Where the symbols take the items:
j303 s j520
j303 x j531
j303 a j175
j303 r j736
j303 y j965
j303 w j897
j303 c j306
j388 s j175
j388 x j726
j388 a j520
j388 r j289
j388 y j137
j388 w j598
j388 c j392
j311 s j897
j311 x j611
j311 a j598
j311 r j989
j311 y j850
j311 w j520
j311 c j250
j149 s j466
j149 x j283
j149 a j305
j149 r j730
j149 y j782
j149 w j986
j149 c j734
j157 s j451
j157 x j195
j157 a j936
j157 y j888
j157 w j317
j755 s j611
j755 x j897
j755 a j957
j755 r j818
j755 y j866
j755 w j531
j755 c j909
j175 s j388
j175 a j303
j175 r j494
j175 w j852
j175 c j692
j850 s j904
j850 x j637
j850 a j730
j850 r j305
j850 y j311
j850 w j741
j850 c j651
j135 s j150
j135 x j556
j135 a j542
j135 r j392
j135 y j328
j135 w j319
j135 c j289
j765 s j912
j765 x j494
j765 a j115
j765 w j781
j765 c j888
j611 s j755
j611 x j311
j611 a j948
j611 r j779
j611 y j637
j611 w j623
j611 c j400
j433 s j492
j433 x j418
j433 y j115
j433 w j197
j433 c j936
j726 x j388
j726 a j623
j726 r j912
j726 w j948
j726 c j20
j454 s j432
j454 x j832
j454 a j20
j454 r j141
j454 y j659
j454 w j400
j454 c j623
j96 s j250
j96 x j909
j96 a j617
j96 r j679
j96 y j516
j96 w j306
j96 c j897
j195 s j328
j195 x j157
j195 a j821
j195 r j661
j195 y j150
j195 w j969
j195 c j463
j589 s j115
j589 x j498
j589 a j912
j589 r j623
j589 y j492
j589 w j779
j589 c j141
j137 a j741
j137 r j986
j137 y j388
j137 w j730
j137 c j445
j598 s j852
j598 x j948
j598 a j311
j598 r j782
j598 y j730
j598 w j388
j598 c j958
j463 s j986
j463 a j418
j463 y j494
j463 w j466
j463 c j195
j494 s j289
j494 x j765
j494 a j736
j494 r j175
j494 y j463
j494 w j102
j494 c j150
j679 s j729
j679 x j396
j679 a j802
j679 r j96
j679 y j194
j679 w j323
j679 c j380
j323 s j542
j323 x j834
j323 a j150
j323 r j306
j323 y j821
j323 w j679
j323 c j736
j250 s j96
j250 x j400
j250 a j958
j250 r j729
j250 y j651
j250 w j832
j250 c j311
j389 x j445
j389 a j659
j389 r j451
j389 y j20
j389 w j73
j897 s j311
j897 x j755
j897 a j852
j897 r j380
j897 y j904
j897 w j303
j897 c j96
j898 s j156
j898 x j516
j898 a j835
j898 r j26
j898 y j909
j898 w j237
j898 c j866
j166 s j786
j166 x j659
j166 a j445
j166 r j939
j166 y j832
j166 w j651
j166 c j741
j197 s j652
j197 x j864
j197 a j220
j197 r j866
j197 y j818
j197 w j433
j197 c j26
j736 s j498
j736 x j115
j736 a j494
j736 r j303
j736 y j418
j736 w j380
j736 c j323
j912 s j765
j912 x j289
j912 a j589
j912 r j726
j912 y j111
j912 w j512
j912 c j556
j915 s j558
j915 x j958
j915 a j400
j915 r j615
j915 y j73
j915 w j20
j915 c j948
j818 s j779
j818 x j380
j818 a j781
j818 r j755
j818 y j197
j818 w j115
j818 c j396
j730 s j643
j730 x j704
j730 a j850
j730 r j149
j730 y j598
j730 w j137
j730 c j880
j986 s j463
j986 x j111
j986 a j824
j986 r j137
j986 y j289
j986 w j149
j986 c j328
j939 s j821
j939 x j244
j939 a j328
j939 r j166
j939 y j542
j939 w j920
j939 c j824
j466 s j149
j466 x j220
j466 a j864
j466 r j643
j466 y j102
j466 w j463
j466 c j969
j317 s j714
j317 x j969
j317 a j26
j317 r j835
j317 y j134
j317 w j157
j317 c j220
j328 s j195
j328 x j451
j328 a j939
j328 r j445
j328 y j135
j328 w j734
j328 c j986
j441 s j26
j441 x j920
j441 a j714
j441 r j156
j441 y j797
j441 w j244
j441 c j652
j852 s j598
j852 x j957
j852 a j897
j852 r j102
j852 y j643
j852 w j175
j852 c j617
j652 s j197
j652 x j305
j652 a j283
j652 r j637
j652 y j779
j652 w j492
j652 c j441
j734 s j969
j734 x j714
j734 a j920
j734 r j880
j734 y j319
j734 w j328
j734 c j149
j220 s j283
j220 x j466
j220 a j197
j220 y j781
j220 c j317
j556 s j888
j556 x j135
j556 a j141
j556 r j20
j556 y j451
j556 w j615
j556 c j912
j948 s j957
j948 x j598
j948 a j611
j948 r j512
j948 y j704
j948 w j726
j948 c j915
j659 s j237
j659 x j166
j659 a j389
j659 r j244
j659 y j454
j659 w j156
j659 c j286
j651 s j516
j651 x j156
j651 a j880
j651 r j920
j651 y j250
j651 w j166
j651 c j850
j418 s j824
j418 x j433
j418 a j463
j418 r j965
j418 y j736
j418 w j864
j418 c j821
j244 s j936
j244 x j939
j244 a j451
j244 r j659
j244 y j141
j244 w j441
j244 c j492
j888 s j556
j888 x j150
j888 a j834
j888 r j354
j888 y j157
j888 w j134
j888 c j765
j289 s j494
j289 x j912
j289 a j498
j289 r j388
j289 y j986
j289 w j782
j289 c j135
j520 s j303
j520 x j623
j520 a j388
j520 r j498
j520 y j741
j520 w j311
j520 c j832
j643 s j730
j643 a j904
j643 r j466
j643 y j852
j643 c j539
j141 s j834
j141 x j542
j141 a j556
j141 r j454
j141 y j244
j141 w j797
j141 c j589
j396 s j797
j396 x j679
j396 a j134
j396 r j909
j396 y j26
j396 w j834
j396 c j818
j958 s j617
j958 x j915
j958 a j250
j958 r j319
j958 y j880
j958 w j392
j958 c j598
j714 s j317
j714 x j734
j714 a j441
j714 r j73
j714 y j615
j714 w j451
j714 c j283
j558 s j915
j558 x j617
j558 a j909
j558 r j134
j558 y j835
j558 w j354
j558 c j957
j539 s j880
j539 x j835
j539 a j516
j539 r j969
j539 y j617
j539 w j661
j539 c j643
j134 s j615
j134 x j802
j134 a j396
j134 r j558
j134 y j317
j134 w j888
j134 c j781
j20 s j354
j20 x j392
j20 a j454
j20 r j556
j20 y j389
j20 w j915
j20 c j726
j354 s j20
j354 x j692
j354 a j432
j354 r j888
j354 w j558
j194 s j920
j194 x j26
j194 a j969
j194 r j516
j194 y j679
j194 w j821
j194 c j864
j102 s j782
j102 x j781
j102 a j380
j102 r j852
j102 y j466
j102 w j494
j102 c j802
j498 s j736
j498 x j589
j498 a j289
j498 r j520
j498 y j824
j498 w j989
j498 c j542
j969 s j734
j969 x j317
j969 a j194
j969 r j539
j969 y j802
j969 w j195
j969 c j466
j283 s j220
j283 x j149
j283 a j652
j283 r j704
j283 y j512
j283 w j111
j283 c j714
j920 s j194
j920 x j441
j920 a j734
j920 r j651
j920 y j729
j920 w j939
j920 c j305
j786 s j166
j786 x j237
j786 a j661
j786 r j821
j786 y j306
j786 w j516
j786 c j965
j797 s j396
j797 x j729
j797 a j615
j797 r j400
j797 y j441
j797 w j141
j797 c j779
j729 s j679
j729 x j797
j729 a j319
j729 r j250
j729 y j920
j729 w j542
j729 c j989
j237 s j659
j237 x j786
j237 r j936
j237 y j432
j237 w j898
j432 s j454
j432 x j306
j432 a j354
j432 r j834
j432 y j237
j432 w j909
j432 c j531
j451 s j157
j451 x j328
j451 a j244
j451 r j389
j451 y j556
j451 w j714
j451 c j111
j866 s j637
j866 x j904
j866 r j197
j866 y j755
j866 c j898
j380 s j989
j380 x j818
j380 a j102
j380 r j897
j380 y j864
j380 w j736
j380 c j679
j692 s j392
j692 x j354
j692 a j306
j692 r j150
j692 y j661
j692 w j617
j692 c j175
j704 x j730
j704 a j637
j704 r j283
j704 y j948
j704 c j73
j880 s j539
j880 x j73
j880 a j651
j880 r j734
j880 y j958
j880 w j445
j880 c j730
j512 s j781
j512 x j782
j512 a j779
j512 r j948
j512 y j283
j512 w j912
j512 c j615
j400 s j909
j400 x j250
j400 a j915
j400 r j797
j400 y j156
j400 w j454
j400 c j611
j319 s j802
j319 x j615
j319 a j729
j319 r j958
j319 y j734
j319 w j135
j319 c j782
j617 s j958
j617 x j558
j617 a j96
j617 r j802
j617 y j539
j617 w j692
j617 c j852
j864 s j305
j864 x j197
j864 a j466
j864 r j904
j864 y j380
j864 w j418
j864 c j194
j637 s j866
j637 x j850
j637 a j704
j637 r j652
j637 y j611
j637 w j286
j637 c j156
j834 s j141
j834 x j323
j834 a j888
j834 r j432
j834 y j936
j834 w j396
j834 c j115
j306 s j832
j306 x j432
j306 a j692
j306 r j323
j306 y j786
j306 w j96
j306 c j303
j445 s j661
j445 x j389
j445 a j166
j445 r j328
j445 y j392
j445 w j880
j445 c j137
j150 s j135
j150 x j888
j150 a j323
j150 r j692
j150 y j195
j150 w j802
j150 c j494
j824 s j418
j824 x j492
j824 a j986
j824 r j741
j824 y j498
j824 w j305
j824 c j939
j957 s j948
j957 x j852
j957 a j755
j957 r j781
j957 c j558
j516 s j651
j516 x j898
j516 a j539
j516 r j194
j516 y j96
j516 w j786
j516 c j904
j115 s j589
j115 x j736
j115 a j765
j115 r j531
j115 y j433
j115 w j818
j115 c j834
j989 s j380
j989 x j779
j989 a j782
j989 r j311
j989 y j305
j989 w j498
j989 c j729
j156 s j898
j156 x j651
j156 a j73
j156 r j441
j156 y j400
j156 w j659
j156 c j637
j904 s j850
j904 x j866
j904 a j643
j904 r j864
j904 y j897
j904 w j965
j904 c j516
j531 s j623
j531 x j303
j531 r j115
j531 w j755
j531 c j432
j936 s j244
j936 x j821
j936 a j157
j936 r j237
j936 y j834
j936 w j26
j936 c j433
j623 s j531
j623 x j520
j623 a j726
j623 r j589
j623 y j286
j623 w j611
j623 c j454
j779 s j818
j779 x j989
j779 a j512
j779 r j611
j779 y j652
j779 w j589
j779 c j797
j26 s j441
j26 x j194
j26 a j317
j26 r j898
j26 y j396
j26 w j936
j26 c j197
j781 s j512
j781 x j102
j781 a j818
j781 r j957
j781 y j220
j781 w j765
j781 c j134
j821 s j939
j821 x j936
j821 a j195
j821 r j786
j821 y j323
j821 w j194
j821 c j418
j661 s j445
j661 a j786
j661 r j195
j661 y j692
j661 w j539
j111 x j986
j111 a j492
j111 y j912
j111 w j283
j111 c j451
j615 s j134
j615 x j319
j615 a j797
j615 r j915
j615 y j714
j615 w j556
j615 c j512
j782 s j102
j782 x j512
j782 a j989
j782 r j598
j782 y j149
j782 w j289
j782 c j319
j802 s j319
j802 x j134
j802 a j679
j802 r j617
j802 y j969
j802 w j150
j802 c j102
j392 s j692
j392 x j20
j392 a j832
j392 r j135
j392 y j445
j392 w j958
j392 c j388
j741 s j965
j741 x j286
j741 a j137
j741 r j824
j741 y j520
j741 w j850
j741 c j166
j835 s j73
j835 x j539
j835 a j898
j835 r j317
j835 y j558
j965 s j741
j965 r j418
j965 y j303
j965 w j904
j965 c j786
j286 x j741
j286 r j492
j286 y j623
j286 w j637
j286 c j659
j832 s j306
j832 x j454
j832 a j392
j832 r j542
j832 y j166
j832 w j250
j832 c j520
j542 s j323
j542 x j141
j542 a j135
j542 r j832
j542 y j939
j542 w j729
j542 c j498
j305 s j864
j305 x j652
j305 a j149
j305 r j850
j305 y j989
j305 w j824
j305 c j920
j492 s j433
j492 x j824
j492 a j111
j492 r j286
j492 y j589
j492 w j652
j492 c j244
j73 s j835
j73 x j880
j73 a j156
j73 r j714
j73 y j915
j73 w j389
j73 c j704
j909 s j400
j909 x j96
j909 a j558
j909 r j396
j909 y j898
j909 w j432
j909 c j755

In the rows, 174 stands for zero.

The rows follow the links: the fewer symbols apart two items are, the more alike their rows tend to be.

Each row is also shifted at random along 7 hidden directions that mean nothing.

Some items, each with a row of numbers:
j244: 181 192 179 151 155 177 191 159 179 180 186 176 129 153 166 186 199 174 169 182 186 216 178 176 144 155 151 204 203 235 158 161 194 192 146 191 166 146 174 175 176 196 183 187 189 169 213 196 192 194 181 129 187 176 169 163 192 218 187 192 170 176 181 144 151 204 165 219
j741: 187 177 174 175 184 169 191 153 194 187 169 162 176 175 178 167 190 179 179 170 181 173 168 170 157 177 162 160 189 191 174 183 192 188 187 200 190 189 189 178 178 175 196 166 159 168 168 191 169 203 179 176 170 170 169 177 167 171 168 161 152 173 170 197 166 181 175 183
j589: 121 166 169 189 158 177 144 182 173 166 212 178 184 163 176 171 179 176 169 146 186 160 141 166 173 208 198 186 172 200 186 157 200 182 155 161 179 168 187 168 146 206 153 161 150 193 212 170 194 170 172 161 177 209 179 166 144 168 204 176 170 185 191 163 209 156 164 172
j396: 137 179 167 173 169 184 184 186 189 138 170 179 177 177 182 178 149 164 198 198 182 204 198 194 219 160 152 192 198 158 158 174 158 187 174 171 196 179 171 164 199 195 175 185 192 201 168 174 159 167 156 149 156 210 152 144 173 207 199 175 177 165 172 167 162 182 174 207
j611: 199 172 161 188 173 192 181 170 171 165 172 172 185 163 163 184 180 171 170 179 167 183 185 162 152 175 176 175 167 164 168 188 179 165 178 183 185 183 162 182 182 164 180 156 185 175 160 149 163 179 162 198 168 179 185 186 178 181 175 160 174 161 133 186 168 192 166 175
j835: 173 193 182 159 163 178 168 175 154 187 193 191 163 175 162 192 169 163 172 186 165 174 172 183 181 164 170 185 194 208 169 171 161 187 163 157 140 147 163 178 163 174 169 177 175 175 195 177 193 167 174 147 186 157 201 175 170 176 192 179 204 152 204 154 176 198 167 174
j134: 137 175 151 182 174 172 176 173 212 136 166 220 222 170 176 185 132 179 148 195 168 175 171 170 200 165 176 151 160 110 186 195 155 174 209 168 180 220 169 143 184 135 175 176 153 181 179 159 146 145 163 219 193 189 171 180 123 180 134 190 207 200 130 198 152 166 166 138
j26: 202 175 171 174 160 187 187 193 165 158 170 213 151 151 135 225 164 161 190 207 186 229 200 189 180 156 165 225 198 130 139 158 165 169 147 110 155 145 160 186 186 179 176 186 232 177 195 174 179 189 150 179 170 191 202 180 218 208 195 185 199 156 154 135 155 208 146 190
j912: 140 160 153 178 184 169 179 148 205 169 171 189 173 173 141 190 174 176 167 180 172 211 163 182 161 155 162 171 212 165 186 169 189 201 200 206 188 190 188 169 179 179 191 191 154 165 191 160 175 171 192 191 186 172 188 180 164 185 156 210 184 187 163 211 158 183 173 145
j354: 164 167 185 182 195 175 155 198 141 175 149 157 149 153 186 147 179 197 179 171 165 163 188 139 195 169 186 156 132 155 184 164 175 142 154 160 179 140 182 184 172 159 152 195 206 164 145 175 158 145 143 159 152 193 132 150 203 178 161 181 151 172 161 153 164 162 186 207
j726: 160 171 171 171 178 164 179 170 176 209 168 182 169 152 152 179 199 172 158 165 163 174 161 141 106 171 179 178 164 194 190 165 194 150 161 173 165 146 184 165 155 157 177 173 180 149 187 160 171 177 177 193 196 155 173 198 181 167 149 202 172 184 144 169 161 180 161 159
j498: 205 174 175 183 179 158 173 170 181 180 197 172 172 192 194 168 175 166 179 150 176 164 162 181 155 187 174 193 180 208 185 167 175 166 160 189 186 165 177 156 154 207 169 164 159 178 197 174 190 184 195 148 178 177 156 161 165 162 194 171 151 174 195 155 200 149 195 171
j135: 148 176 176 180 189 175 144 178 152 177 182 160 169 188 179 168 182 193 182 144 184 188 179 191 215 192 179 169 185 189 177 161 178 216 174 179 165 160 191 195 169 203 157 199 152 185 181 173 204 155 187 150 169 185 173 151 170 166 185 181 159 166 226 184 199 151 197 174
j802: 183 185 178 158 171 159 197 159 163 183 131 121 168 194 189 153 186 169 168 182 162 143 190 164 134 167 168 142 120 198 197 200 165 148 171 225 181 202 161 170 180 147 167 184 178 153 131 172 153 166 190 179 185 131 140 188 200 156 134 185 178 209 166 167 149 145 209 169
j850: 232 162 171 196 177 179 169 176 183 153 201 215 192 168 201 170 157 172 187 176 160 176 186 198 217 165 163 190 197 148 145 181 158 171 188 167 174 176 163 165 187 174 196 160 171 194 182 167 177 186 165 170 154 189 168 163 138 185 179 128 170 137 168 175 190 187 165 185
j73: 118 191 179 157 165 189 178 166 177 188 185 193 179 176 181 180 168 168 173 176 177 157 166 181 177 170 192 167 179 167 166 166 179 166 170 165 160 162 193 176 157 156 171 168 184 176 168 173 158 158 181 175 193 159 184 175 169 178 161 173 180 174 179 170 189 165 189 174
j821: 177 184 183 161 166 176 189 178 172 169 138 146 154 160 159 159 190 190 172 186 193 194 178 165 170 175 167 158 163 177 168 173 198 193 168 184 181 193 175 190 203 172 176 191 183 160 158 209 172 196 163 177 164 194 175 177 193 190 166 184 172 194 160 178 140 186 158 191
j779: 76 169 158 183 153 193 197 163 210 148 151 171 218 176 172 184 165 179 165 180 192 171 156 165 175 191 193 152 148 117 182 190 200 176 208 180 211 230 194 167 184 151 185 156 171 188 147 156 146 175 163 237 181 202 189 187 153 173 152 176 174 212 127 220 175 148 169 141
j520: 186 168 163 189 184 178 197 152 182 173 131 133 148 150 173 143 206 189 177 185 171 213 206 157 150 150 144 151 194 192 163 194 195 189 174 231 197 187 177 194 226 170 204 188 183 158 154 170 173 206 154 167 141 182 135 160 194 202 156 174 142 170 144 220 122 209 166 217
j623: 221 163 165 175 191 191 180 163 160 197 159 130 158 184 154 185 202 175 172 171 177 198 189 158 141 191 172 158 198 202 180 181 188 203 173 201 187 175 180 214 184 194 189 162 185 171 144 151 167 192 181 178 161 165 203 186 201 165 191 178 157 163 167 218 167 197 178 168
j433: 126 153 185 190 165 168 160 189 190 140 175 185 184 143 202 135 163 192 175 178 177 156 152 152 224 177 189 163 159 152 180 162 190 154 168 166 209 193 191 154 167 174 164 176 186 184 168 194 161 173 140 141 152 228 120 151 150 200 174 161 160 198 172 158 178 164 174 211
j969: 214 179 176 164 164 177 184 155 158 183 129 131 164 182 162 160 189 187 156 194 163 166 194 171 171 164 158 131 154 199 185 193 162 187 198 222 167 207 152 182 206 145 180 175 168 153 148 182 173 181 181 185 175 135 185 193 180 171 141 170 198 190 180 200 143 186 177 160
j156: 235 173 177 185 183 201 173 187 173 155 178 200 189 156 184 189 159 180 177 186 180 175 189 168 197 180 188 175 155 125 150 182 165 168 186 137 165 174 164 192 183 155 181 155 198 191 156 157 148 165 158 206 164 187 198 173 167 181 167 157 179 150 132 179 179 188 161 171
j692: 90 197 170 162 171 154 193 192 180 196 156 183 138 165 140 188 190 155 187 176 191 208 182 175 135 152 153 200 213 173 173 157 191 166 151 149 157 133 191 170 171 190 173 212 187 148 201 189 183 182 173 162 200 170 164 173 224 185 169 220 167 179 173 140 136 190 153 192
j965: 247 170 186 161 180 164 176 162 147 206 154 118 149 177 157 165 208 184 170 177 166 181 188 161 140 177 161 162 185 229 170 178 184 187 157 204 178 171 164 207 190 178 187 170 174 156 164 197 187 215 172 161 149 158 187 193 208 167 194 170 166 164 189 191 161 207 162 184
j542: 202 176 165 186 185 167 171 178 179 153 160 169 170 151 196 163 185 189 175 170 185 196 179 159 165 173 165 178 162 166 168 185 177 178 170 190 178 184 176 164 182 186 177 185 177 176 180 178 166 182 170 183 173 194 146 157 177 193 157 183 155 188 140 170 155 163 172 197
j150: 213 155 163 181 194 171 157 178 160 164 148 168 166 173 156 169 173 199 167 179 168 202 193 175 207 174 163 152 175 153 183 173 161 208 189 181 175 189 165 191 199 181 173 197 160 170 167 172 178 165 171 188 150 180 186 167 174 173 164 187 193 167 169 210 158 184 169 159
j558: 137 201 179 155 167 158 181 165 171 203 195 158 168 202 182 174 172 140 169 171 152 158 170 181 140 163 168 175 184 244 195 185 155 169 160 198 153 156 171 156 150 182 159 174 158 165 185 170 176 153 190 134 203 144 173 180 176 153 190 197 185 171 209 151 181 173 186 175
j643: 168 178 186 176 162 161 176 179 182 187 196 208 185 175 174 177 167 158 166 179 153 146 158 185 168 160 171 195 186 178 171 162 151 138 173 152 146 151 163 154 159 163 169 165 163 150 203 182 187 177 165 170 187 156 177 193 167 165 170 167 194 161 191 145 182 185 160 159
j512: 240 164 167 176 166 166 163 146 173 189 179 156 168 184 171 174 182 162 142 179 134 157 174 161 117 153 166 168 158 230 193 187 152 159 178 233 173 188 147 155 164 154 176 150 164 162 174 140 173 169 197 168 193 127 173 197 156 161 156 184 191 175 181 175 178 173 195 143
j306: 188 202 171 169 183 145 172 184 193 170 206 200 190 173 196 167 166 153 171 162 178 163 158 175 163 164 157 194 187 214 185 193 156 175 179 185 164 167 168 136 166 184 162 170 138 166 221 195 180 176 170 143 191 183 144 171 149 172 192 197 176 169 174 150 163 179 160 175
j531: 138 177 167 177 176 161 176 163 208 165 208 206 219 173 166 182 155 160 158 172 170 175 137 171 157 187 155 175 208 205 189 193 178 202 208 182 190 196 189 147 170 181 177 154 118 175 220 183 172 187 167 178 192 197 189 192 117 166 200 190 193 172 172 208 173 203 142 140
j463: 161 164 183 178 167 147 180 171 193 177 162 187 177 155 176 154 175 184 160 182 166 166 158 164 173 153 169 164 172 169 186 159 185 147 186 178 179 176 180 148 171 153 179 191 168 157 175 196 173 186 161 175 176 170 146 185 160 182 137 180 183 201 170 162 155 171 170 175
j400: 101 196 162 172 163 180 210 170 207 163 168 210 154 150 159 204 166 144 193 201 187 236 197 190 160 137 148 215 225 158 147 180 175 177 168 169 176 155 184 169 204 195 200 184 205 176 195 163 161 187 161 162 193 188 161 148 202 222 184 187 160 160 139 164 130 204 156 212

From each start, follow one symbol. Which item do you reach?
Answers are names.
new walk
172 186 146 180 185 182 154 167 191 166 213 214 208 179 181 179 142 173 160 170 158 168 166 182 188 176 163 166 192 192 182 200 151 196 210 192 154 182 168 164 165 165 174 154 136 191 202 150 175 145 190 181 195 172 199 174 105 165 174 173 199 151 174 206 185 176 173 132
c j948
new walk
211 181 174 160 201 175 172 174 160 192 164 146 170 194 170 172 173 169 177 173 182 180 172 165 167 193 174 159 169 204 185 190 172 203 177 189 186 181 185 199 182 193 176 169 159 183 158 175 159 164 176 160 168 181 192 180 181 153 211 185 173 162 176 204 175 186 180 166
a j354
new walk
221 170 179 180 180 146 184 169 203 171 163 164 188 170 180 160 180 166 156 174 175 160 159 151 123 178 166 171 146 193 196 190 169 155 182 208 192 208 169 140 176 160 181 165 151 154 184 176 163 197 167 198 189 171 150 198 161 156 152 197 184 207 144 171 148 173 165 151
w j380
new walk
172 184 180 167 172 156 213 157 226 186 194 227 176 142 189 171 170 158 163 182 168 170 149 152 125 141 164 187 180 202 181 182 190 133 174 194 179 169 186 127 156 155 195 157 180 156 208 181 153 190 169 153 211 174 123 182 156 201 150 180 163 194 134 133 147 186 160 190
y j623
new walk
230 191 177 166 186 191 198 171 173 180 169 182 171 186 180 194 180 170 186 183 188 177 199 185 161 169 176 183 169 146 155 182 172 167 178 158 163 168 167 184 186 165 192 170 197 186 160 183 162 184 178 203 178 160 194 185 198 167 174 155 168 160 152 176 162 182 171 173
a j880
new walk
195 184 174 186 177 180 171 186 178 158 182 174 195 191 201 178 162 173 181 153 190 152 181 184 182 196 189 189 137 146 170 179 165 161 177 158 171 191 164 166 170 183 169 166 177 190 162 165 165 157 180 202 179 180 169 169 173 157 178 164 165 189 160 166 197 130 197 160
s j679
new walk
186 175 173 161 184 184 175 169 168 194 169 204 169 159 143 196 187 191 156 179 179 184 167 167 154 170 180 167 179 156 170 161 193 191 179 141 146 161 183 196 168 164 181 179 174 166 181 179 170 169 179 202 192 159 214 190 183 173 163 200 189 173 158 194 160 189 157 155
x j445
new walk
61 181 173 179 158 159 169 177 182 177 184 158 191 187 190 145 163 173 185 160 171 153 163 185 190 173 171 163 187 193 188 174 164 170 184 183 186 179 188 161 175 175 162 177 146 174 178 171 191 172 168 151 166 171 156 174 155 166 188 174 171 177 208 173 182 163 197 168
c j617
new walk
213 182 165 162 165 198 164 158 153 191 183 149 176 189 157 189 180 182 143 169 162 164 173 172 167 194 193 142 151 216 190 189 175 202 184 205 152 193 160 200 168 158 169 157 161 182 158 163 181 166 208 196 194 138 238 203 157 156 168 170 208 181 191 202 185 174 179 131
x j734
new walk
126 179 170 179 177 188 177 170 180 154 154 195 177 168 178 175 160 191 185 179 186 189 189 201 229 162 173 161 186 119 156 166 183 192 195 162 174 193 177 182 194 164 185 197 183 186 166 177 171 161 179 196 171 180 184 156 174 192 145 159 170 180 170 198 165 161 180 169
s j969
new walk
167 165 178 165 165 174 180 164 169 180 159 160 141 182 133 189 184 168 191 200 174 223 199 215 195 151 147 187 238 188 155 155 166 203 172 175 177 162 168 193 202 190 178 200 183 168 169 180 204 202 178 157 159 157 201 179 195 200 186 173 183 157 225 181 163 208 172 181
r j643
new walk
160 157 160 178 186 178 185 154 210 163 157 206 205 178 154 187 165 192 160 184 187 193 160 188 193 170 172 146 216 140 177 175 190 210 225 188 186 215 195 177 187 159 205 185 132 173 179 180 180 185 195 215 182 176 205 188 141 175 148 183 183 184 163 243 171 181 167 125
w j149
new walk
127 176 175 189 168 157 178 167 187 164 182 177 155 176 202 157 172 164 186 167 155 167 179 187 178 149 171 193 182 183 172 166 167 142 161 187 177 161 170 143 159 182 165 184 186 165 184 158 187 162 183 140 178 164 119 153 175 183 158 159 154 182 200 131 184 150 203 200
y j149
new walk
124 193 158 171 147 161 223 146 244 163 190 210 200 177 176 184 162 140 168 194 178 185 153 203 143 150 148 196 214 187 166 190 189 173 202 200 183 213 177 125 173 172 197 152 142 169 218 183 177 203 194 181 216 168 169 197 136 195 165 174 187 197 167 171 158 181 163 155
x j652
new walk
134 174 165 174 167 198 208 161 205 161 158 183 184 156 161 191 172 175 180 198 177 197 189 175 182 162 169 169 202 129 156 182 198 185 197 178 202 198 189 187 206 159 210 170 201 183 153 165 145 189 161 203 166 182 187 182 181 202 164 155 162 170 134 216 155 202 159 181
w j286
new walk
149 190 171 181 166 169 156 194 166 172 192 199 200 176 178 180 155 168 173 164 170 160 173 189 186 174 172 177 173 166 182 183 154 163 186 155 143 173 162 163 173 169 157 169 146 174 192 168 184 157 172 191 190 163 181 183 154 156 169 181 200 164 179 168 183 167 168 145
r j802
new walk
157 172 166 174 162 165 212 171 204 170 137 174 216 192 138 215 169 150 157 184 191 170 167 168 105 190 183 174 144 120 187 188 184 148 193 163 191 221 171 159 181 148 188 160 170 152 167 166 152 209 179 268 204 164 214 232 193 153 143 206 200 216 119 199 156 173 156 104
a j102
